Here is a tiny trained network, its code and every weight. The questions are about switching its units off for an input and a target symbol, where a switched-off unit gives its printed mean instead of its output.

import numpy as np


def w(rows, s, z=0):
    codes = np.array(rows[::2]) - 128.0
    scale = np.full(codes.shape[1], s)
    scale[-1] = z or s
    return codes * scale


def norm(h):
    return h / np.sqrt((h * h).mean(-1, keepdims=True) + 1e-5)


def f(y):
    return y / 2 * (1 + np.tanh(0.7978845608 * (y + 0.044715 * y**3)))


def softmax(a):
    e = np.exp(a - a.max(-1, keepdims=True))
    return e / e.sum(-1, keepdims=True)


def log_softmax(a):
    a = a - a.max(-1, keepdims=True)
    return a - np.log(np.exp(a).sum(-1, keepdims=True))


def net(x, mask):
    ids = ['αβγεζηθλμξπστφω'.index(c) for c in x.split()]
    T = len(ids)
    res = E[ids] + P[:T]
    r = norm(res)
    for j in range(2):
        rows = slice(2 * j, 2 * j + 2)
        q, k, v = (r @ M[0][rows].T for M in (Q, K, V))
        z = softmax(np.where(np.tri(T) > 0, q @ k.T / 2**0.5, -1e9)) @ v
        o = O[0][rows]
        res = res + np.where(mask[j], z, o[:, -1]) @ o[:, :-1]
    y = f(norm(res) @ A[0][:, :-1].T + A[0][:, -1])
    res = res + np.where(mask[2:26], y, B[0][:, -1]) @ B[0][:, :-1]
    return log_softmax(norm(res)[-1] @ U[:, :-1].T + U[:, -1])


Q, K, V, O, A, B = {}, {}, {}, {}, {}, {}
E = w([
[105,82,86],'α',
[195,131,149],'β',
[198,138,135],'γ',
[112,64,133],'ε',
[127,70,155],'ζ',
[142,125,60],'η',
[199,140,131],'θ',
[74,255,113],'λ',
[200,140,132],'μ',
[109,64,128],'ξ',
[160,136,64],'π',
[109,90,76],'σ',
[138,121,59],'τ',
[132,116,60],'φ',
[161,97,170],'ω',
],0.024)
P = w([
[180,49,97],'0',
[176,55,100],'1',
[169,63,105],'2',
[162,72,107],'3',
[156,78,110],'4',
[150,86,113],'5',
[143,93,116],'6',
[137,100,119],'7',
[131,108,123],'8',
[123,116,124],'9',
[114,124,129],'10',
[108,134,133],'11',
[255,63,112],'12',
],0.011)
Q[0] = w([
[93,104,117],'H1',
[106,113,218],'H1',
[101,145,106],'H2',
[243,2,62],'H2',
],0.032)
K[0] = w([
[163,166,105],'H1',
[249,53,72],'H1',
[158,121,157],'H2',
[26,255,190],'H2',
],0.024)
V[0] = w([
[209,155,85],'H1',
[132,203,177],'H1',
[46,57,34],'H2',
[168,8,252],'H2',
],0.022)
O[0] = w([
[134,54,109,188],'H1',
[102,148,29,1],'H1',
[226,212,111,155],'H2',
[63,171,250,108],'H2',
],0.02,0.01)
A[0] = w([
[114,125,143,61],'N1',
[175,54,157,165],'N2',
[123,84,64,39],'N3',
[96,76,8,119],'N4',
[111,109,142,7],'N5',
[121,123,133,42],'N6',
[103,95,140,44],'N7',
[106,132,84,148],'N8',
[113,98,143,60],'N9',
[108,128,132,91],'N10',
[118,198,111,107],'N11',
[137,122,112,116],'N12',
[182,69,111,178],'N13',
[117,104,78,66],'N14',
[110,109,139,79],'N15',
[118,115,146,135],'N16',
[155,135,144,224],'N17',
[31,205,94,255],'N18',
[166,76,148,144],'N19',
[91,77,150,134],'N20',
[127,136,148,45],'N21',
[129,134,125,149],'N22',
[62,184,141,178],'N23',
[91,254,120,154],'N24',
],0.023,0.0036)
B[0] = w([
[120,125,134,134],'N1',
[138,117,75,249],'N2',
[74,157,107,196],'N3',
[2,172,90,254],'N4',
[127,115,139,129],'N5',
[126,121,131,118],'N6',
[137,105,142,140],'N7',
[102,140,104,151],'N8',
[133,107,131,142],'N9',
[133,126,127,125],'N10',
[88,110,126,131],'N11',
[123,126,126,135],'N12',
[147,141,108,224],'N13',
[93,150,117,168],'N14',
[129,115,137,136],'N15',
[125,122,120,156],'N16',
[138,149,119,192],'N17',
[76,148,63,148],'N18',
[134,125,89,207],'N19',
[124,88,132,185],'N20',
[117,139,125,139],'N21',
[126,128,128,130],'N22',
[114,151,97,176],'N23',
[59,163,131,162],'N24',
],0.071,0.0091)
U = w([
[37,169,59,150],'α',
[116,112,13,205],'β',
[217,192,120,192],'γ',
[120,226,217,196],'ε',
[70,2,166,196],'ζ',
[122,191,205,113],'η',
[205,130,72,42],'θ',
[136,14,108,118],'λ',
[131,24,118,88],'μ',
[120,28,131,82],'ξ',
[19,91,220,23],'π',
[207,216,148,153],'σ',
[73,180,221,1],'τ',
[212,143,70,59],'φ',
[208,125,53,60],'ω',
],0.014,0.0045)

Each question gives the input, a string of symbols that net reads in full, and the target symbol t.
The units are the heads (2 rows each of Q, K, V and O) and the neurons (one row each of A and B). Each row of codes is followed by its name. A weight is (code - 128) times the scale printed after its matrix; where a second scale follows, it is the last column's (O, A, B and U).
mask holds one flag per unit, heads first, then neurons. A switched-off unit (its flag False) gives its mean, the last column of its rows in O or B, instead of its output. The means were averaged over made-up inputs and are rounded, as every weight is.
A unit's drop is (log p(t) with every unit on - log p(t) with that unit switched off) / (log p(t) with every unit on - log p(t) with every unit switched off).
The circuit of an input: a set's keep is (log p(t) with only the set's units on - log p(t) with every unit switched off) / (log p(t) with every unit on - log p(t) with every unit switched off). Starting from the 12 units with the biggest drops (on a tie, the unit counted first), units are removed one at a time, each time the one whose removal leaves the highest keep (on an exact tie, the one counted first), for as long as the keep stays at least 0.8.
circuit, biggest first: the units of the circuit, biggest drop first
unit that matters most: the unit with the biggest drop
top k neurons: the k neurons with the biggest drops, biggest first
heads that matter: for each layer, one digit per head in row order, 1 if its drop is at least 0.15 and else 0, layers parted by /
drop of u: that unit's drop, to one decimal
input τ π ξ θ, target ε: circuit, biggest first : H1; H2; N4
input β π β ξ π ε β β β η, target ζ: top neuron : N4
input α α ω γ μ σ σ γ ε θ μ β π, target ζ: circuit, biggest first : H2; N4
input ω ω ξ ξ ζ, target ε: circuit, biggest first : H2; N4
input ζ ζ σ α θ ξ α β τ ε ξ β θ, target ζ: circuit, biggest first : H2; N4
input β β ζ σ π θ θ φ ξ θ γ ξ η, target ε: heads that matter : 01
input ε α σ ξ ξ β β α ω α, target π: circuit, biggest first : H2; N4
input ξ β β γ, target ζ: circuit, biggest first : H2; N4; N20
input σ ζ η μ β θ ε β σ ξ, target γ: circuit, biggest first : H2; N4; N3
input τ μ ζ σ ξ μ, target ε: circuit, biggest first : H2; H1; N4
input μ σ β ε ξ ω ζ, target π: circuit, biggest first : H2; H1; N4
input α ω σ β ζ σ τ σ γ, target γ: circuit, biggest first : N4; H2; H1
input φ ξ π ξ φ, target ε: top 2 neurons : N24; N2
input β μ μ μ μ α π ξ ω σ, target π: unit that matters most : H2
input σ γ ξ ξ, target ε: drop of N18 : 0.0
input ξ ξ ω β, target π: drop of H2 : 2.1
input μ θ ω β ω σ β, target γ: drop of N4 : 0.6
